Below is a small trained network, with its code and all its weights. Each question gives an input and a class and asks what happens when units are switched off, that is, made to give their printed mean instead of their output.

import numpy as np


def w(rows, s, z=0):
    codes = np.array(rows[::2]) - 128.0
    scale = np.full(codes.shape[1], s)
    scale[-1] = z or s
    return codes * scale


def f(y):
    return np.maximum(y, 0)


def log_softmax(a):
    a = a - a.max(-1, keepdims=True)
    return a - np.log(np.exp(a).sum(-1, keepdims=True))


def net(x, mask):
    res = np.array(x, float).reshape(1, 8) / 4 @ E
    y = f(res @ A[0][:, :-1].T + A[0][:, -1])
    res = res + np.where(mask, y, B[0][:, -1]) @ B[0][:, :-1]
    return log_softmax(res[-1] @ U[:, :-1].T + U[:, -1])


A, B = {}, {}
E = w([
[149,222,179,161,125,157,177,50,48,66,220,123],'x0',
[125,129,123,124,128,125,125,126,127,127,131,131],'x1',
[103,156,201,36,80,129,56,170,56,197,144,48],'x2',
[140,192,159,109,192,48,211,148,101,215,87,183],'x3',
[124,127,123,128,133,129,126,127,127,127,129,128],'x4',
[81,61,201,40,190,193,198,183,178,95,206,152],'x5',
[92,105,185,111,95,199,118,3,126,169,60,204],'x6',
[236,128,82,70,211,189,101,89,109,134,110,100],'x7',
],0.0056)
A[0] = w([
[154,148,65,126,175,58,142,237,133,97,191,64,101],'n0',
[133,84,101,152,61,182,73,102,143,56,154,84,25],'n1',
[64,111,140,167,45,126,115,146,143,95,146,130,104],'n2',
[117,184,87,208,57,78,75,106,108,155,68,129,26],'n3',
[114,55,76,104,127,100,78,187,205,192,49,129,40],'n4',
[133,168,152,115,177,82,200,126,110,191,97,193,77],'n5',
[42,117,159,181,60,75,138,168,160,129,137,151,112],'n6',
[117,57,70,109,124,84,63,184,189,188,21,122,39],'n7',
[124,182,154,108,172,59,195,139,105,187,100,184,71],'n8',
[242,122,87,73,217,206,97,85,104,130,105,96,147],'n9',
[32,119,167,183,59,85,147,145,155,132,151,158,121],'n10',
[101,126,176,65,97,122,71,152,82,186,144,69,42],'n11',
[75,76,188,50,180,196,184,168,176,104,188,155,16],'n12',
[121,142,180,68,93,140,83,153,81,176,141,66,28],'n13',
[97,110,185,95,99,188,114,56,127,174,80,196,68],'n14',
[88,95,177,95,110,193,132,43,143,170,60,195,96],'n15',
[139,171,150,126,168,76,188,137,112,187,102,159,20],'n16',
[110,71,110,143,71,199,73,110,156,62,181,88,36],'n17',
[148,107,90,197,173,125,175,101,179,77,117,185,12],'n18',
[157,235,161,168,123,144,180,69,43,79,224,111,100],'n19',
[83,66,201,42,175,185,192,170,181,99,197,160,33],'n20',
[177,190,46,221,69,64,45,80,68,171,36,91,16],'n21',
[50,123,166,173,61,80,146,147,149,118,135,148,80],'n22',
[101,107,187,99,111,198,129,35,125,169,65,208,108],'n23',
[109,79,113,136,71,185,76,104,157,54,168,87,55],'n24',
[113,50,78,101,131,96,84,192,205,188,54,128,56],'n25',
[136,179,154,115,180,70,191,140,113,187,105,176,42],'n26',
[115,137,185,60,90,134,81,158,64,175,138,73,22],'n27',
[76,77,176,54,171,182,170,129,162,124,161,165,42],'n28',
[137,173,155,115,175,76,207,131,106,195,101,168,63],'n29',
[95,77,169,70,191,151,173,197,166,108,193,118,67],'n30',
[155,93,74,202,170,132,184,98,188,74,121,192,42],'n31',
[52,121,166,179,48,92,159,145,149,125,134,145,81],'n32',
[204,92,75,70,197,171,84,117,154,159,87,100,125],'n33',
[118,73,118,146,73,207,60,115,157,49,169,93,49],'n34',
[97,117,153,121,98,174,108,40,123,175,60,193,86],'n35',
[123,140,179,58,96,131,73,153,77,169,148,81,36],'n36',
[161,227,162,179,111,133,162,70,39,69,195,108,90],'n37',
[205,127,88,74,199,203,93,96,122,124,127,96,133],'n38',
[152,95,70,196,158,120,177,108,181,82,117,180,29],'n39',
[105,59,84,101,127,101,99,191,203,184,46,125,57],'n40',
[166,154,63,132,168,55,146,253,132,90,191,56,112],'n41',
[141,115,90,170,67,144,59,96,133,81,124,87,50],'n42',
[144,175,159,116,167,70,185,142,100,186,96,162,4],'n43',
[160,99,83,189,161,130,176,111,184,74,121,197,35],'n44',
[144,107,73,199,156,130,174,99,183,77,124,186,25],'n45',
[114,150,186,56,89,126,76,150,60,175,139,68,27],'n46',
[239,128,87,81,199,192,99,82,107,136,120,105,134],'n47',
],0.005,0.0013)
B[0] = w([
[206,99,173,209,93,32,64,60,212,49,171,20,211],'n0',
[74,75,145,176,224,194,31,188,114,191,92,109,202],'n1',
[119,91,177,96,174,86,143,198,76,72,56,140,187],'n2',
[220,138,56,166,66,108,155,183,41,184,133,210,208],'n3',
[98,91,204,92,134,209,165,27,114,102,245,187,210],'n4',
[85,81,148,172,211,180,28,174,141,159,97,79,191],'n5',
[117,124,194,66,131,56,199,191,67,48,64,156,195],'n6',
[93,78,192,101,125,212,164,17,105,120,252,210,220],'n7',
[85,73,152,172,220,196,34,181,128,165,97,100,191],'n8',
[111,125,192,53,130,44,212,221,61,37,30,167,232],'n9',
[118,122,171,62,147,58,197,203,69,53,43,154,200],'n10',
[70,215,61,68,85,152,174,87,213,163,99,87,207],'n11',
[222,150,29,198,47,129,121,175,44,225,139,209,211],'n12',
[68,215,54,62,77,147,178,95,210,169,86,83,201],'n13',
[195,121,145,189,90,38,79,85,196,71,156,34,206],'n14',
[211,109,149,209,88,27,80,78,183,62,176,22,218],'n15',
[91,82,138,170,205,200,47,174,125,176,93,99,174],'n16',
[78,81,135,175,234,194,43,203,129,179,73,106,208],'n17',
[61,217,63,60,90,156,165,93,225,174,90,79,198],'n18',
[79,68,213,85,144,210,168,16,109,94,248,193,231],'n19',
[235,149,19,212,51,127,129,177,40,234,148,223,220],'n20',
[232,140,20,189,42,150,146,184,26,227,165,254,253],'n21',
[118,124,164,61,144,70,186,197,74,53,60,153,187],'n22',
[208,112,158,214,94,25,73,98,184,51,157,22,225],'n23',
[87,87,146,169,225,188,47,193,124,184,78,105,205],'n24',
[95,77,208,96,127,203,166,17,117,96,244,179,210],'n25',
[86,77,145,175,220,193,43,176,136,176,94,92,184],'n26',
[64,220,52,65,84,153,187,96,218,174,87,76,207],'n27',
[227,152,55,198,59,117,123,154,72,193,146,178,194],'n28',
[83,65,149,171,217,201,39,180,134,163,92,89,188],'n29',
[229,150,36,215,44,101,116,141,80,195,153,175,202],'n30',
[54,223,62,52,82,150,172,96,220,179,87,66,214],'n31',
[116,127,171,68,147,66,182,200,75,52,50,156,190],'n32',
[107,104,198,69,149,74,197,178,54,40,92,165,210],'n33',
[76,79,143,174,231,192,36,202,125,188,70,102,214],'n34',
[219,117,133,206,79,34,88,92,181,70,153,46,213],'n35',
[63,221,46,58,79,140,181,96,206,172,89,80,202],'n36',
[96,62,202,88,134,212,171,25,107,117,249,205,223],'n37',
[119,112,181,77,143,56,179,214,75,52,41,160,212],'n38',
[71,226,69,54,87,155,172,90,205,171,92,85,200],'n39',
[105,81,197,106,134,196,166,21,112,96,240,183,206],'n40',
[206,98,168,217,84,37,59,51,204,42,175,13,221],'n41',
[119,92,96,190,200,181,60,201,100,206,100,156,193],'n42',
[75,81,132,176,206,201,38,183,126,182,92,107,177],'n43',
[61,221,68,46,76,156,165,90,209,181,93,76,203],'n44',
[55,216,46,56,91,162,164,100,217,183,83,75,202],'n45',
[67,218,57,59,78,152,180,90,216,178,95,84,213],'n46',
[104,119,175,53,126,51,206,209,66,35,49,170,219],'n47',
],0.004,0.0053)
U = w([
[60,224,55,67,93,154,166,99,218,173,89,82,55],'0',
[234,140,41,189,72,127,123,161,49,201,146,221,96],'1',
[75,83,151,171,254,189,22,180,129,165,84,98,86],'2',
[91,92,210,95,140,191,167,29,110,87,254,193,106],'3',
[210,117,157,191,100,24,78,91,195,46,154,20,194],'4',
[110,129,178,66,148,56,195,204,67,33,30,164,254],'5',
],0.0096,0.00082)

Each question gives the input, the list of numbers given to net, and the class t.
The units are the neurons (one row each of A and B). Each row of codes is followed by its name. A weight is (code - 128) times the scale printed after its matrix; where a second scale follows, it is the last column's (A, B and U).
mask holds one flag per neuron, in row order. A switched-off neuron (its flag False) gives its mean, the last column of its row in B, instead of its output. The means were averaged over made-up inputs and are rounded, as every weight is.
A unit's drop is (log p(t) with every unit on - log p(t) with that unit switched off) / (log p(t) with every unit on - log p(t) with every unit switched off).
The circuit of an input: a set's keep is (log p(t) with only the set's units on - log p(t) with every unit switched off) / (log p(t) with every unit on - log p(t) with every unit switched off). Starting from the 12 units with the biggest drops (on a tie, the unit counted first), units are removed one at a time, each time the one whose removal leaves the highest keep (on an exact tie, the one counted first), for as long as the keep stays at least 0.8.
circuit, biggest first: the units of the circuit, biggest drop first
most important unit: the unit with the biggest drop
top k neurons: the k neurons with the biggest drops, biggest first
drop of u: that unit's drop, to one decimal
input [-5,-7,0,4,-6,3,5,7], class 5: most important unit -> n9
input [-8,-4,-7,-5,-3,-7,5,6], class 3: circuit, biggest first -> (n7 n4)
input [5,6,1,0,5,5,2,5], class 1: circuit, biggest first -> (n20 n12)
input [7,-2,6,-2,8,8,-2,-4], class 1: circuit, biggest first -> (n20 n12)
input [-6,-1,-6,4,7,7,3,4], class 1: top 2 neurons -> (n20 n12)
input [2,-5,3,3,5,-5,1,6], class 5: circuit, biggest first -> (n9 n47)
input [0,-4,5,-2,6,-3,-6,8], class 5: circuit, biggest first -> (n9 n47)
input [6,-3,-6,-4,2,-3,-5,6], class 0: circuit, biggest first -> (n31 n45)
input [-1,2,-5,3,4,4,1,6], class 5: top 3 neurons -> (n9 n47 n33)
input [7,2,4,-1,7,-6,2,-4], class 3: top 3 neurons -> (n19 n37 n20)
input [1,5,-2,2,3,6,-6,4], class 1: top 2 neurons -> (n20 n12)
input [2,-4,-5,-1,-6,-1,-3,6], class 5: circuit, biggest first -> (n9 n47)
input [-3,-2,-4,2,0,-4,-6,-3], class 4: top 2 neurons -> (n41 n0)
input [2,5,2,-4,-3,-6,3,-1], class 1: circuit, biggest first -> (n21)
input [5,7,-2,3,-8,-1,-5,-5], class 3: top 2 neurons -> (n19 n37)
input [-7,-8,-5,-8,0,0,1,-7], class 2: top 4 neurons -> (n34 n17 n24 n1)
input [7,-2,6,-7,7,1,3,0], class 2: top 2 neurons -> (n34 n17)
input [-6,2,7,1,-1,-8,7,-1], class 1: top 3 neurons -> (n21 n3 n31)
input [-2,-6,2,-7,-2,-7,-3,1], class 1: top 2 neurons -> (n21 n3)
input [-8,6,6,-5,-4,6,8,-1], class 3: circuit, biggest first -> (n25)
input [-3,8,8,8,2,8,-1,4], class 0: top 4 neurons -> (n27 n46 n36 n11)
input [7,-7,1,2,4,1,7,8], class 5: top 3 neurons -> (n9 n47 n38)
input [-7,0,1,-3,5,8,4,1], class 1: drop of n28 -> 0.1
input [5,6,-7,2,7,4,-7,4], class 0: drop of n23 -> 0.2
